Below is a small trained network, with its code and all its weights. Each question gives an input and a target symbol and asks what happens when units are switched off, that is, made to give their printed mean instead of their output.

import numpy as np


def w(rows, s, z=0):
    codes = np.array(rows[::2]) - 128.0
    scale = np.full(codes.shape[1], s)
    scale[-1] = z or s
    return codes * scale


def f(y):
    return np.maximum(y, 0)


def softmax(a):
    e = np.exp(a - a.max(-1, keepdims=True))
    return e / e.sum(-1, keepdims=True)


def log_softmax(a):
    a = a - a.max(-1, keepdims=True)
    return a - np.log(np.exp(a).sum(-1, keepdims=True))


def net(x, mask):
    ids = ['ΔΛΠΣαγεζθμτψω'.index(c) for c in x.split()]
    T = len(ids)
    res = E[ids] + P[:T]
    r = res
    for j in range(3):
        rows = slice(4 * j, 4 * j + 4)
        q, k, v = (r @ M[0][rows].T for M in (Q, K, V))
        z = softmax(np.where(np.tri(T) > 0, q @ k.T / 4**0.5, -1e9)) @ v
        o = O[0][rows]
        res = res + np.where(mask[j], z, o[:, -1]) @ o[:, :-1]
    y = f(res @ A[0][:, :-1].T + A[0][:, -1])
    res = res + np.where(mask[3:27], y, B[0][:, -1]) @ B[0][:, :-1]
    return log_softmax(res[-1] @ U[:, :-1].T + U[:, -1])


Q, K, V, O, A, B = {}, {}, {}, {}, {}, {}
E = w([
[212,187,191,201,168,151,150,106,205],'Δ',
[151,177,227,17,142,157,165,65,153],'Λ',
[97,171,74,200,245,89,179,65,43],'Π',
[23,39,108,74,62,84,92,165,186],'Σ',
[213,154,110,127,60,220,193,197,210],'α',
[135,128,145,114,207,203,121,154,60],'γ',
[251,94,123,58,48,147,110,171,101],'ε',
[151,170,175,121,104,7,156,101,46],'ζ',
[59,78,239,136,53,101,50,114,167],'θ',
[125,165,80,43,117,194,57,136,143],'μ',
[89,169,176,93,133,142,107,210,78],'τ',
[151,45,84,122,152,74,162,177,103],'ψ',
[55,91,127,191,76,207,97,46,141],'ω',
],0.018)
P = w([
[30,132,130,254,230,193,62,128,135],'0',
[84,189,189,182,224,172,124,189,144],'1',
[107,173,165,170,208,167,122,155,148],'2',
[110,183,147,133,151,127,148,131,129],'3',
[142,189,114,151,140,106,135,127,154],'4',
[147,174,115,150,93,91,157,116,137],'5',
[157,177,93,140,125,67,142,118,156],'6',
[142,197,120,148,76,80,134,133,158],'7',
],0.0074)
Q[0] = w([
[157,169,175,147,187,55,168,99,155],'H1',
[121,59,102,132,96,147,66,89,140],'H1',
[140,123,133,161,140,193,109,151,144],'H1',
[81,91,87,73,124,117,107,123,206],'H1',
[103,194,185,159,142,103,140,113,152],'H2',
[143,133,101,119,161,119,156,169,118],'H2',
[249,224,152,144,128,123,192,134,158],'H2',
[211,167,198,132,89,130,139,100,97],'H2',
[187,190,124,96,126,90,179,93,148],'H3',
[128,176,105,105,182,140,41,108,205],'H3',
[71,102,32,136,153,99,130,133,125],'H3',
[174,117,84,51,103,136,65,142,149],'H3',
],0.011)
K[0] = w([
[143,236,52,184,171,191,233,73,94],'H1',
[73,43,183,134,149,104,109,165,140],'H1',
[191,25,146,160,144,182,73,75,156],'H1',
[123,122,148,100,151,167,91,155,210],'H1',
[159,101,105,144,95,109,169,8,190],'H2',
[180,186,112,140,126,139,160,83,153],'H2',
[177,44,106,67,103,81,188,158,210],'H2',
[193,54,61,77,83,66,173,229,166],'H2',
[193,246,69,108,171,114,255,197,104],'H3',
[149,95,71,119,118,143,45,137,125],'H3',
[54,117,159,145,182,96,77,201,151],'H3',
[161,150,93,39,122,149,55,191,145],'H3',
],0.0082)
V[0] = w([
[111,120,140,74,83,230,36,214,197],'H1',
[127,76,194,43,198,91,100,151,56],'H1',
[149,128,130,60,145,116,139,141,196],'H1',
[131,107,98,168,192,146,86,58,161],'H1',
[107,237,185,147,155,121,67,92,63],'H2',
[74,211,145,136,85,224,136,156,181],'H2',
[223,152,220,127,160,167,58,26,120],'H2',
[188,111,92,122,108,182,103,151,43],'H2',
[116,139,21,70,182,152,109,190,76],'H3',
[41,69,160,30,103,82,64,121,227],'H3',
[80,121,137,146,145,193,134,155,106],'H3',
[95,109,176,187,10,177,110,254,85],'H3',
],0.0075)
O[0] = w([
[122,177,135,149,65,109,255,136,70,33],'H1',
[65,77,154,178,137,53,126,103,147,86],'H1',
[181,78,129,122,114,197,149,172,160,101],'H1',
[156,124,166,62,101,151,106,45,107,202],'H1',
[185,161,128,154,143,188,78,215,110,198],'H2',
[62,179,114,137,24,188,43,137,139,220],'H2',
[231,133,200,206,104,186,149,172,79,238],'H2',
[204,106,152,133,85,43,105,85,139,88],'H2',
[104,72,75,109,48,95,92,148,102,39],'H3',
[59,117,184,123,88,114,231,124,120,1],'H3',
[154,76,157,156,29,131,96,72,116,150],'H3',
[162,131,37,158,95,69,146,105,127,78],'H3',
],0.0077,0.0063)
A[0] = w([
[134,11,94,176,145,194,136,203,231,159],'N1',
[113,114,179,86,121,115,147,47,162,73],'N2',
[92,187,143,233,162,117,90,98,151,90],'N3',
[87,81,85,167,139,175,89,201,126,5],'N4',
[44,136,201,172,32,66,158,134,147,80],'N5',
[115,164,159,106,145,79,130,176,4,70],'N6',
[156,140,120,185,93,103,58,5,78,123],'N7',
[129,139,100,110,129,200,177,138,135,179],'N8',
[151,141,184,101,102,75,62,127,136,153],'N9',
[98,171,78,114,76,159,43,187,96,128],'N10',
[181,96,176,103,100,92,85,100,172,207],'N11',
[143,121,57,144,113,199,212,132,76,130],'N12',
[181,94,122,189,223,100,134,74,123,3],'N13',
[73,151,185,141,53,107,158,80,155,7],'N14',
[152,195,72,122,136,56,155,123,148,107],'N15',
[124,72,61,96,26,138,76,182,2,87],'N16',
[118,115,112,125,142,173,133,12,186,150],'N17',
[115,134,66,117,78,206,164,123,144,135],'N18',
[143,38,66,178,72,101,140,172,122,147],'N19',
[160,121,154,106,163,184,108,103,215,82],'N20',
[65,131,118,229,190,80,77,175,72,124],'N21',
[92,65,149,224,162,134,101,154,52,92],'N22',
[67,69,110,98,55,58,153,134,128,99],'N23',
[166,85,67,150,158,187,173,139,152,1],'N24',
],0.0082,0.0045)
B[0] = w([
[64,208,181,173,172,104,94,60,153,161],'N1',
[152,112,50,190,172,88,175,169,118,156],'N2',
[175,150,83,82,157,105,197,106,141,219],'N3',
[69,120,98,47,151,151,254,130,140,160],'N4',
[191,83,89,79,116,192,121,115,86,169],'N5',
[113,115,139,193,99,128,41,81,106,160],'N6',
[84,180,155,97,64,122,219,128,127,190],'N7',
[53,177,145,192,137,76,172,153,117,183],'N8',
[175,124,173,119,115,128,149,76,192,187],'N9',
[111,39,78,232,198,151,172,78,94,220],'N10',
[128,113,155,202,128,197,152,86,149,190],'N11',
[111,165,128,155,110,46,105,114,182,160],'N12',
[110,41,140,97,144,56,129,164,62,187],'N13',
[187,115,76,62,168,141,87,131,146,155],'N14',
[96,91,144,98,113,122,169,128,101,151],'N15',
[166,93,104,98,186,140,185,108,97,176],'N16',
[134,132,49,121,103,91,54,198,105,186],'N17',
[134,185,234,117,110,48,93,59,110,165],'N18',
[77,121,136,97,113,232,65,132,118,156],'N19',
[62,97,152,114,101,133,139,150,90,251],'N20',
[119,125,36,62,30,88,108,168,188,190],'N21',
[178,158,150,94,70,109,114,222,245,177],'N22',
[111,156,195,123,109,144,98,152,67,150],'N23',
[114,135,145,200,207,156,87,192,56,143],'N24',
],0.0067,0.016)
U = w([
[129,95,73,158,103,171,159,153,127,175],'Δ',
[95,94,158,157,92,155,160,186,157,76],'Λ',
[65,189,90,60,180,149,167,163,160,106],'Π',
[43,111,222,61,109,166,196,139,124,97],'Σ',
[145,102,140,132,126,144,113,131,90,67],'α',
[168,153,111,170,181,176,94,170,95,43],'γ',
[211,114,144,158,99,80,87,182,104,37],'ε',
[78,88,173,134,121,116,118,145,113,161],'ζ',
[233,44,173,124,106,148,254,128,175,213],'θ',
[101,92,124,130,223,106,248,86,67,250],'μ',
[162,141,119,110,142,142,106,110,94,43],'τ',
[146,78,180,121,146,176,39,55,162,59],'ψ',
[117,211,135,124,76,120,152,95,186,219],'ω',
],0.008,0.0024)

Each question gives the input, a string of symbols that net reads in full, and the target symbol t.
The units are the heads (4 rows each of Q, K, V and O) and the neurons (one row each of A and B). Each row of codes is followed by its name. A weight is (code - 128) times the scale printed after its matrix; where a second scale follows, it is the last column's (O, A, B and U).
mask holds one flag per unit, heads first, then neurons. A switched-off unit (its flag False) gives its mean, the last column of its rows in O or B, instead of its output. The means were averaged over made-up inputs and are rounded, as every weight is.
A unit's drop is (log p(t) with every unit on - log p(t) with that unit switched off) / (log p(t) with every unit on - log p(t) with every unit switched off).
The circuit of an input: a set's keep is (log p(t) with only the set's units on - log p(t) with every unit switched off) / (log p(t) with every unit on - log p(t) with every unit switched off). Starting from the 12 units with the biggest drops (on a tie, the unit counted first), units are removed one at a time, each time the one whose removal leaves the highest keep (on an exact tie, the one counted first), for as long as the keep stays at least 0.8.
units of the circuit, in order: the units of the circuit, biggest drop first
most important unit: the unit with the biggest drop
k most important neurons: the k neurons with the biggest drops, biggest first
heads that matter: for each layer, one digit per head in row order, 1 if its drop is at least 0.15 and else 0, layers parted by /
drop when u is switched off: that unit's drop, to one decimal
input θ ε ψ, target ω: 2 most important neurons -> [N12, N10]
input α τ Δ α Π τ, target μ: most important unit -> N10
input Δ α τ α ζ Π, target Π: units of the circuit, in order -> [N7, N21, H1]
input Δ μ Λ Δ Δ, target γ: units of the circuit, in order -> [H2, H3]
input Δ ψ Π γ Λ, target ψ: heads that matter -> 101
input Δ τ ζ Σ Δ Δ μ, target μ: units of the circuit, in order -> [N10, N16, H3]
input ψ γ ω Λ, target μ: heads that matter -> 010
input τ ω α Σ Δ α Δ γ, target μ: heads that matter -> 110
input ζ Λ Π Σ Δ, target Π: heads that matter -> 010
input Δ Δ Δ Π Λ Δ Π Δ, target ψ: heads that matter -> 100
input α Π Λ Δ Δ, target ψ: heads that matter -> 101
input α Δ τ Δ Δ Λ Δ, target ω: heads that matter -> 010
input θ Λ α ζ Σ τ, target Π: heads that matter -> 110
input ζ Δ Δ τ, target γ: units of the circuit, in order -> [H2]
input Δ Λ ψ, target γ: heads that matter -> 010
input Λ μ Δ Δ μ γ ζ, target ε: units of the circuit, in order -> [H2, H1, N21, N10]
input τ Δ Λ Λ ζ Σ, target Σ: units of the circuit, in order -> [H3, N23]
input Δ Δ ω θ τ ω τ Δ, target γ: heads that matter -> 011
input ζ Δ α Δ Δ ω, target ω: heads that matter -> 001
input Δ Δ Λ θ τ ψ τ Δ, target μ: heads that matter -> 010
input ψ μ Δ Π θ ζ, target ψ: heads that matter -> 101
input τ Δ α γ Δ Π, target Π: heads that matter -> 100
input Δ Δ α γ ψ ζ, target μ: units of the circuit, in order -> [H2]
input τ ψ τ, target Δ: units of the circuit, in order -> [H3, N10]
input Δ τ τ τ τ, target Δ: 2 most important neurons -> [N10, N21]
input Δ ε γ Λ τ ζ, target θ: drop when N9 is switched off -> 0.3
input Δ Δ Δ ε Λ, target θ: drop when H2 is switched off -> 1.4
input ε γ ζ, target θ: drop when N20 is switched off -> 0.0
